Below are the code and all the weights of a small trained network. Each question names an input and a class and asks about switching units off, where a switched-off unit gives its printed mean instead of its output.

import numpy as np


def w(rows, s, z=0):
    codes = np.array(rows[::2]) - 128.0
    scale = np.full(codes.shape[1], s)
    scale[-1] = z or s
    return codes * scale


def norm(h):
    return h / np.sqrt((h * h).mean(-1, keepdims=True) + 1e-5)


def f(y):
    return np.maximum(y, 0)


def log_softmax(a):
    a = a - a.max(-1, keepdims=True)
    return a - np.log(np.exp(a).sum(-1, keepdims=True))


def net(x, mask):
    res = np.array(x, float).reshape(1, 6) / 4 @ E
    u = 0
    for l in range(2):
        y = f(norm(res) @ A[l][:, :-1].T + A[l][:, -1])
        res = res + np.where(mask[u : u + 10], y, B[l][:, -1]) @ B[l][:, :-1]
        u += 10
    return log_softmax(norm(res)[-1] @ U[:, :-1].T + U[:, -1])


A, B = {}, {}
E = w([
[140,213,88,55,74,106,225,121,204,161,155],'x0',
[148,91,98,166,160,74,228,136,81,103,84],'x1',
[224,124,62,93,171,152,95,57,165,71,85],'x2',
[151,168,94,82,96,14,39,251,140,86,63],'x3',
[85,102,52,138,94,87,98,88,125,79,213],'x4',
[209,117,205,155,122,112,154,157,132,47,198],'x5',
],0.0013)
A[0] = w([
[148,150,156,112,82,167,68,116,151,175,152,44],'L0N1',
[138,194,122,64,73,122,198,116,161,128,152,5],'L0N2',
[145,148,115,117,96,74,105,172,111,112,113,225],'L0N3',
[142,86,143,170,147,127,96,129,101,113,126,177],'L0N4',
[237,158,72,111,217,147,82,48,140,72,103,77],'L0N5',
[4,160,73,107,150,122,102,70,127,185,22,29],'L0N6',
[94,77,142,171,149,207,189,77,164,114,179,58],'L0N7',
[167,147,212,59,195,147,153,178,129,211,54,79],'L0N8',
[181,116,223,84,199,162,147,161,130,185,80,76],'L0N9',
[117,130,161,168,113,102,135,165,102,139,170,147],'L0N10',
],0.0026,0.0025)
B[0] = w([
[95,155,121,93,177,149,132,138,135,100,133,143],'L0N1',
[116,153,94,141,162,95,172,141,195,182,143,157],'L0N2',
[136,143,144,117,148,142,156,46,104,179,129,251],'L0N3',
[132,159,93,120,151,129,153,124,208,160,131,207],'L0N4',
[85,54,170,89,54,150,153,148,161,131,87,201],'L0N5',
[254,96,84,133,121,174,135,211,97,179,203,179],'L0N6',
[168,178,159,99,124,86,114,75,63,162,104,198],'L0N7',
[101,162,66,207,57,139,114,104,123,59,144,192],'L0N8',
[104,166,69,184,65,140,119,112,116,78,134,181],'L0N9',
[129,96,116,83,116,162,142,114,174,118,85,189],'L0N10',
],0.0035,0.0026)
A[1] = w([
[136,158,128,96,135,39,70,187,125,110,91,2],'L1N1',
[113,55,168,204,194,160,67,111,84,114,112,110],'L1N2',
[14,138,197,179,82,104,160,219,85,202,176,108],'L1N3',
[115,58,146,194,181,135,35,158,90,104,89,98],'L1N4',
[145,154,135,90,121,38,73,195,127,100,93,44],'L1N5',
[85,75,48,115,107,60,91,61,112,97,227,80],'L1N6',
[143,167,97,93,75,56,75,204,127,118,72,134],'L1N7',
[214,129,253,153,110,99,164,155,165,10,204,50],'L1N8',
[103,201,144,82,101,222,54,105,192,155,167,127],'L1N9',
[156,99,61,158,142,103,233,114,96,123,70,130],'L1N10',
],0.0033,0.0019)
B[1] = w([
[115,114,169,142,155,161,162,54,101,141,161,159],'L1N1',
[136,206,103,61,93,75,205,139,181,141,168,192],'L1N2',
[210,70,88,64,140,157,83,73,187,46,60,225],'L1N3',
[134,204,88,70,95,89,225,141,191,141,174,182],'L1N4',
[116,111,162,147,154,174,163,52,102,149,158,170],'L1N5',
[147,202,164,210,94,204,146,178,122,100,20,196],'L1N6',
[119,100,165,167,145,199,181,56,101,138,181,219],'L1N7',
[96,115,3,113,149,168,68,167,70,239,93,201],'L1N8',
[106,85,152,153,190,28,130,190,67,75,131,235],'L1N9',
[77,127,199,117,169,85,12,189,116,81,189,254],'L1N10',
],0.0036,0.003)
U = w([
[133,122,197,147,157,163,170,2,74,171,165,161],'0',
[131,205,91,73,120,66,206,146,216,153,164,144],'1',
[154,93,37,120,136,165,79,186,84,219,134,153],'2',
[147,20,139,63,102,151,104,97,188,55,58,143],'3',
[112,199,124,249,65,164,125,143,114,57,80,137],'4',
[79,109,184,121,200,55,85,185,95,74,158,137],'5',
[120,96,200,176,85,78,80,156,155,185,100,30],'6',
[122,83,211,201,55,65,79,138,185,232,105,1],'7',
],0.007,0.0043)

Each question gives the input, the list of numbers given to net, and the class t.
The units are the neurons (one row each of A and B). Each row of codes is followed by its name. A weight is (code - 128) times the scale printed after its matrix; where a second scale follows, it is the last column's (A, B and U).
mask holds one flag per neuron, layer by layer. A switched-off neuron (its flag False) gives its mean, the last column of its row in B, instead of its output. The means were averaged over made-up inputs and are rounded, as every weight is.
A unit's drop is (log p(t) with every unit on - log p(t) with that unit switched off) / (log p(t) with every unit on - log p(t) with every unit switched off).
The circuit of an input: a set's keep is (log p(t) with only the set's units on - log p(t) with every unit switched off) / (log p(t) with every unit on - log p(t) with every unit switched off). Starting from the 12 units with the biggest drops (on a tie, the unit counted first), units are removed one at a time, each time the one whose removal leaves the highest keep (on an exact tie, the one counted first), for as long as the keep stays at least 0.8.
units of the circuit, in order: the units of the circuit, biggest drop first
top k neurons: the k neurons with the biggest drops, biggest first
k most important neurons of layer l: the k neurons of layer l with the biggest drops, biggest first
input [3,-7,-7,1,4,-3], class 3: top neuron : L1N3
input [2,4,-3,-3,3,-5], class 2: top 2 neurons : L0N6, L1N9
input [-8,5,-5,-2,-6,7], class 1: units of the circuit, in order : L1N2, L1N4
input [-8,-4,-4,5,-6,5], class 1: units of the circuit, in order : L1N4, L1N2
input [3,-3,-7,-6,6,7], class 2: top 2 neurons : L1N8, L0N3
input [-7,4,-6,-6,0,4], class 1: units of the circuit, in order : L1N2, L0N3, L1N4
input [-5,4,-1,-6,-6,7], class 2: units of the circuit, in order : L1N8, L0N3
input [-6,-6,-7,4,4,5], class 3: 2 most important neurons of layer 1 : L1N3, L1N10
input [3,3,-4,2,-6,5], class 4: 2 most important neurons of layer 0 : L0N8, L0N9
input [7,-5,-8,8,2,-1], class 0: units of the circuit, in order : L1N7, L1N5, L1N1
input [-3,3,6,-1,7,-2], class 4: top 3 neurons : L1N6, L1N3, L0N10
input [0,-7,1,-1,-6,1], class 5: 2 most important neurons of layer 1 : L1N9, L1N6
input [4,-8,5,-2,8,-2], class 4: top 3 neurons : L1N6, L1N10, L1N3
input [-8,-7,-1,4,-2,7], class 1: 2 most important neurons of layer 1 : L1N4, L1N2
input [4,-3,-6,-7,8,0], class 4: 2 most important neurons of layer 0 : L0N3, L0N5
input [-8,4,8,2,3,0], class 1: units of the circuit, in order : L1N4, L1N2
input [-7,-3,0,5,3,-1], class 1: units of the circuit, in order : L1N4
input [-2,1,-7,7,-3,-2], class 0: units of the circuit, in order : L1N7, L1N5
input [6,0,-7,-5,-6,1], class 3: units of the circuit, in order : L1N3, L0N3
input [-3,-5,-6,-1,8,-4], class 4: top 3 neurons : L1N6, L0N5, L1N10
input [4,7,-5,-6,-8,0], class 4: units of the circuit, in order : L0N8, L0N9, L0N3
input [5,6,6,6,3,7], class 2: 3 most important neurons of layer 1 : L1N8, L1N9, L1N3
input [-8,-4,-5,0,2,8], class 1: units of the circuit, in order : L1N2, L1N4
input [2,-7,0,0,-1,3], class 5: units of the circuit, in order : L1N9
input [-8,1,5,2,-4,-8], class 1: 3 most important neurons of layer 1 : L1N4, L1N2, L1N8
input [7,-6,6,7,0,-3], class 0: units of the circuit, in order : L1N7, L1N5, L0N4, L1N1
